What each symbol does to the nodes:
tp: r>sc, g>rl, e>ct
zs: r>nz, g>cm, e>ch
tq: r>gj, g>sq, e>mh
nq: r>mq, g>zb, e>cz
qp: r>fc, g>ft, e>zh
jb: r>dr, g>dc, e>qn
mh: r>tq, g>sm, e>qh
pp: r>ft, g>fc, e>hd
fd: r>hd, g>rh, e>fr
lj: r>qh, g>fr, e>rh
jn: r>qg, g>cz, e>zb
zb: r>jn, g>nq, e>qs
mq: r>ct, g>qs, e>nq
sc: r>hb, g>cg, e>tp
gj: r>qn, g>cp, e>tq
cg: r>rl, g>sc, e>pf
qh: r>mh, g>ms, e>lj
cz: r>nq, g>jn, e>tn
pf: r>cg, g>hb, e>hz
fr: r>fd, g>lj, e>ms
sm: r>ms, g>mh, e>sq
gg: r>qs, g>ct, e>rl
qg: r>hq, g>tn, e>jn
qn: r>jb, g>bd, e>gj
hj: r>lm, g>zh, e>ft
ct: r>tp, g>gg, e>mq
dr: r>cm, g>nz, e>jb
qs: r>zb, g>mq, e>gg
hb: r>cf, g>pf, e>sc
ch: r>zs, g>hn, e>cf
bd: r>cp, g>qn, e>dc
rl: r>gg, g>tp, e>cg
cf: r>ch, g>hz, e>hb
hn: r>hz, g>ch, e>cm
hq: r>zh, g>lm, e>qg
sq: r>sm, g>tq, e>cp
hz: r>pf, g>cf, e>hn
rh: r>lj, g>fd, e>hl
fc: r>hl, g>pp, e>qp
tn: r>cz, g>qg, e>lm
ft: r>hj, g>qp, e>pp
zh: r>qp, g>hj, e>hq
cm: r>hn, g>zs, e>dr
dc: r>bd, g>jb, e>nz
lm: r>tn, g>hq, e>hj
hd: r>pp, g>hl, e>fd
hl: r>rh, g>hd, e>fc
cp: r>sq, g>gj, e>bd
nz: r>dc, g>dr, e>zs
ms: r>fr, g>qh, e>sm

In the rows, 49 means zero.

The rows follow the links: the fewer symbols apart two nodes are, the more alike their rows tend to be.

Here are some nodes, each with a row of numbers. One shown again gets a slightly different row.
tn -> [40, 21, 46, 47, 81, 44, 57, 56, 25, 48, 47, 45, 48, 80, 84, 38, 57, 78, 70, 66, 19, 57, 48, 34, 45, 36, 56, 39, 70, 49, 61, 67, 56, 40, 70, 71, 61, 60, 68, 71, 41, 35, 30]
pp -> [27, 28, 44, 21, 43, 72, 50, 69, 34, 31, 42, 31, 61, 68, 55, 44, 46, 46, 75, 65, 60, 60, 35, 71, 53, 67, 54, 54, 31, 30, 36, 61, 51, 71, 41, 74, 54, 32, 82, 62, 37, 35, 64]
tq -> [68, 42, 48, 56, 31, 64, 18, 43, 15, 14, 30, 50, 46, 52, 44, 59, 59, 51, 87, 46, 66, 48, 44, 41, 64, 59, 59, 54, 63, 23, 51, 62, 73, 62, 40, 51, 38, 76, 81, 60, 44, 51, 77]
lm -> [35, 15, 50, 36, 68, 57, 59, 63, 24, 40, 45, 36, 50, 84, 85, 40, 50, 74, 75, 68, 27, 62, 47, 44, 49, 44, 61, 43, 60, 41, 60, 68, 53, 49, 68, 75, 62, 51, 78, 74, 36, 33, 38]
rl -> [25, 33, 57, 40, 58, 67, 91, 64, 59, 67, 57, 38, 48, 77, 88, 28, 22, 52, 52, 61, 13, 52, 43, 60, 42, 40, 43, 33, 50, 50, 60, 48, 37, 42, 74, 73, 62, 31, 67, 42, 38, 37, 44]
sm -> [57, 62, 33, 50, 42, 36, 12, 40, 34, 23, 37, 59, 59, 25, 8, 69, 81, 47, 52, 39, 88, 50, 49, 47, 56, 58, 55, 62, 42, 45, 33, 56, 61, 59, 20, 25, 44, 51, 40, 56, 58, 63, 57]
ms -> [43, 55, 31, 36, 43, 38, 14, 43, 39, 27, 33, 54, 67, 26, 8, 72, 77, 49, 51, 43, 90, 53, 43, 54, 53, 60, 55, 70, 34, 45, 29, 55, 56, 67, 21, 32, 45, 39, 45, 64, 57, 52, 61]
qn -> [51, 35, 41, 42, 60, 44, 18, 44, 8, 14, 34, 54, 56, 55, 44, 60, 89, 68, 75, 55, 66, 56, 47, 35, 57, 51, 63, 60, 62, 35, 47, 73, 66, 54, 40, 44, 48, 74, 65, 80, 48, 48, 54]
dc -> [87, 71, 66, 89, 23, 58, 36, 32, 43, 30, 43, 62, 29, 39, 48, 54, 42, 31, 57, 33, 43, 32, 55, 29, 72, 46, 47, 39, 74, 44, 62, 43, 65, 41, 51, 36, 29, 81, 49, 30, 52, 67, 66]

Each walk starts at a row. The symbols on each line, taken left to right, move it on to the next node.
Each answer is a row, close to the row of the node it stands for.
---
[64, 38, 47, 55, 43, 51, 11, 43, 8, 13, 30, 50, 55, 53, 43, 62, 72, 61, 86, 53, 62, 50, 46, 37, 62, 55, 70, 56, 64, 31, 49, 72, 72, 55, 40, 47, 44, 75, 74, 71, 48, 55, 65]
r e e r g r e r	[67, 61, 46, 63, 40, 32, 9, 32, 32, 23, 32, 64, 53, 22, 16, 66, 81, 51, 54, 35, 78, 44, 50, 36, 56, 55, 50, 63, 59, 55, 41, 50, 61, 51, 28, 27, 40, 65, 39, 53, 59, 59, 53]
r r e e e	[75, 68, 50, 77, 33, 39, 13, 30, 31, 19, 36, 67, 45, 27, 25, 64, 70, 46, 55, 32, 66, 39, 53, 30, 64, 49, 55, 54, 69, 52, 45, 49, 65, 48, 39, 26, 31, 75, 37, 45, 58, 68, 57]
---
[41, 26, 46, 47, 85, 34, 54, 54, 30, 58, 53, 49, 51, 75, 78, 46, 61, 84, 57, 65, 20, 58, 50, 24, 39, 29, 57, 44, 62, 59, 61, 68, 50, 34, 72, 67, 67, 58, 46, 72, 48, 35, 21]
r e e e e g r g r	[36, 19, 49, 30, 58, 70, 60, 63, 24, 35, 41, 35, 49, 82, 79, 39, 45, 65, 84, 72, 35, 59, 38, 56, 53, 53, 53, 43, 49, 32, 53, 71, 53, 59, 57, 77, 57, 53, 91, 67, 33, 32, 51]
g e r g g r r r g	[28, 29, 38, 16, 42, 70, 46, 63, 41, 32, 38, 33, 64, 59, 34, 52, 46, 43, 66, 64, 73, 57, 34, 77, 50, 73, 52, 57, 22, 28, 31, 61, 49, 76, 27, 64, 52, 31, 78, 62, 43, 37, 70]
---
[88, 71, 61, 87, 29, 48, 19, 27, 35, 19, 35, 64, 35, 29, 38, 61, 55, 40, 59, 34, 56, 41, 56, 28, 66, 48, 52, 47, 73, 49, 57, 43, 65, 45, 43, 29, 27, 83, 44, 33, 48, 63, 62]
e g e r r g	[85, 69, 69, 89, 18, 62, 50, 39, 55, 42, 48, 55, 27, 39, 51, 46, 24, 23, 50, 31, 38, 34, 55, 38, 64, 51, 45, 37, 68, 40, 66, 32, 56, 47, 57, 36, 26, 76, 51, 21, 43, 62, 68]
g r e r g e r	[77, 69, 70, 86, 17, 69, 65, 42, 63, 49, 55, 53, 29, 42, 58, 41, 16, 19, 45, 34, 36, 29, 54, 48, 62, 51, 44, 33, 65, 47, 64, 31, 47, 45, 60, 42, 34, 62, 52, 14, 48, 59, 71]
---
[44, 66, 59, 53, 40, 56, 84, 50, 89, 91, 73, 49, 43, 37, 56, 38, 19, 28, 14, 41, 42, 43, 53, 62, 40, 41, 32, 44, 38, 61, 49, 23, 28, 43, 56, 50, 50, 32, 27, 20, 52, 54, 44]
g g g r g e e	[34, 52, 41, 45, 79, 25, 69, 50, 70, 97, 67, 52, 56, 48, 58, 45, 56, 69, 20, 49, 30, 54, 59, 44, 32, 32, 46, 45, 49, 74, 54, 44, 35, 32, 65, 46, 66, 37, 12, 51, 59, 44, 13]
g g r e e	[34, 41, 40, 45, 88, 24, 60, 53, 59, 82, 63, 58, 56, 54, 66, 46, 69, 83, 29, 52, 29, 55, 58, 38, 32, 23, 49, 49, 55, 75, 54, 53, 42, 29, 65, 51, 65, 44, 20, 65, 57, 43, 11]
---
[42, 34, 40, 45, 89, 25, 52, 52, 46, 69, 59, 56, 52, 63, 71, 45, 67, 83, 43, 57, 27, 59, 56, 27, 38, 25, 56, 48, 59, 66, 61, 59, 45, 31, 69, 57, 64, 55, 33, 71, 53, 38, 9]
g r r r r g g r g	[33, 16, 46, 26, 50, 74, 56, 65, 28, 30, 41, 33, 59, 77, 61, 43, 41, 60, 80, 67, 44, 60, 36, 66, 51, 60, 51, 49, 42, 29, 44, 66, 51, 67, 50, 77, 59, 40, 92, 63, 33, 32, 63]
e g g e e	[26, 40, 36, 14, 39, 56, 35, 60, 46, 30, 37, 39, 68, 46, 16, 57, 63, 41, 62, 56, 86, 59, 33, 76, 53, 71, 53, 65, 19, 32, 24, 59, 50, 70, 23, 54, 50, 27, 64, 66, 49, 40, 66]
---
[41, 64, 48, 47, 57, 42, 77, 51, 91, 98, 71, 50, 48, 46, 54, 44, 31, 44, 6, 42, 38, 48, 54, 63, 34, 38, 34, 42, 34, 69, 50, 28, 27, 38, 55, 48, 56, 27, 17, 34, 57, 52, 38]
e e e r r	[34, 57, 42, 41, 70, 30, 75, 51, 84, 97, 73, 50, 52, 45, 53, 49, 50, 49, 15, 46, 37, 48, 56, 56, 33, 36, 39, 47, 37, 72, 46, 35, 31, 33, 58, 45, 59, 34, 13, 47, 57, 45, 27]
r e r r r g g e r	[53, 72, 63, 63, 27, 61, 81, 53, 82, 78, 65, 49, 39, 41, 54, 39, 12, 21, 25, 40, 38, 36, 53, 56, 51, 47, 33, 38, 43, 51, 55, 22, 32, 45, 58, 47, 41, 41, 34, 19, 49, 56, 59]
---
[73, 48, 54, 59, 18, 69, 27, 44, 23, 16, 33, 47, 42, 50, 42, 56, 44, 33, 82, 42, 66, 43, 44, 46, 70, 68, 59, 53, 59, 22, 52, 56, 62, 66, 35, 53, 27, 72, 84, 49, 43, 56, 81]
e e r e r	[72, 57, 59, 61, 12, 77, 36, 44, 37, 21, 36, 38, 42, 46, 36, 59, 33, 22, 70, 42, 66, 40, 44, 58, 67, 71, 53, 52, 50, 24, 48, 52, 63, 61, 34, 49, 25, 72, 78, 36, 47, 56, 83]
g e r g g g g r	[34, 46, 35, 24, 45, 47, 26, 52, 39, 31, 36, 45, 71, 34, 9, 64, 68, 46, 55, 48, 94, 57, 39, 66, 52, 68, 52, 67, 24, 42, 26, 53, 54, 71, 18, 41, 50, 34, 55, 65, 52, 52, 67]
---
[40, 31, 37, 32, 74, 33, 14, 49, 17, 28, 40, 56, 65, 54, 39, 60, 90, 80, 73, 61, 65, 65, 46, 37, 51, 51, 63, 64, 53, 44, 37, 73, 59, 56, 37, 46, 56, 58, 53, 84, 50, 47, 48]
r g e e g e r e e	[29, 29, 29, 22, 75, 35, 26, 55, 26, 37, 41, 51, 76, 51, 39, 56, 93, 81, 64, 61, 73, 64, 48, 47, 39, 52, 53, 64, 42, 47, 38, 70, 54, 51, 35, 48, 64, 45, 53, 85, 53, 48, 43]
e e r r e r r	[19, 29, 28, 13, 77, 36, 36, 61, 39, 49, 47, 48, 75, 50, 39, 50, 82, 76, 53, 66, 67, 62, 45, 55, 33, 53, 53, 60, 32, 48, 36, 64, 47, 56, 40, 55, 68, 31, 51, 85, 52, 35, 45]
---
[14, 23, 32, 7, 74, 44, 52, 62, 51, 60, 58, 42, 76, 60, 48, 48, 70, 72, 51, 66, 60, 62, 43, 64, 32, 52, 46, 59, 29, 48, 30, 61, 39, 57, 42, 52, 71, 18, 46, 78, 48, 37, 46]
g e g g g r g g	[12, 30, 44, 17, 62, 58, 76, 68, 60, 70, 62, 37, 60, 68, 67, 37, 41, 59, 49, 65, 41, 58, 37, 71, 35, 52, 41, 48, 25, 53, 45, 53, 36, 52, 57, 64, 66, 22, 61, 63, 39, 30, 45]
g g g g r e g r r	[66, 71, 68, 72, 20, 66, 73, 47, 76, 67, 62, 47, 30, 46, 56, 38, 10, 14, 33, 36, 35, 33, 55, 55, 58, 49, 35, 41, 51, 45, 61, 29, 41, 45, 60, 47, 35, 50, 46, 13, 44, 59, 63]
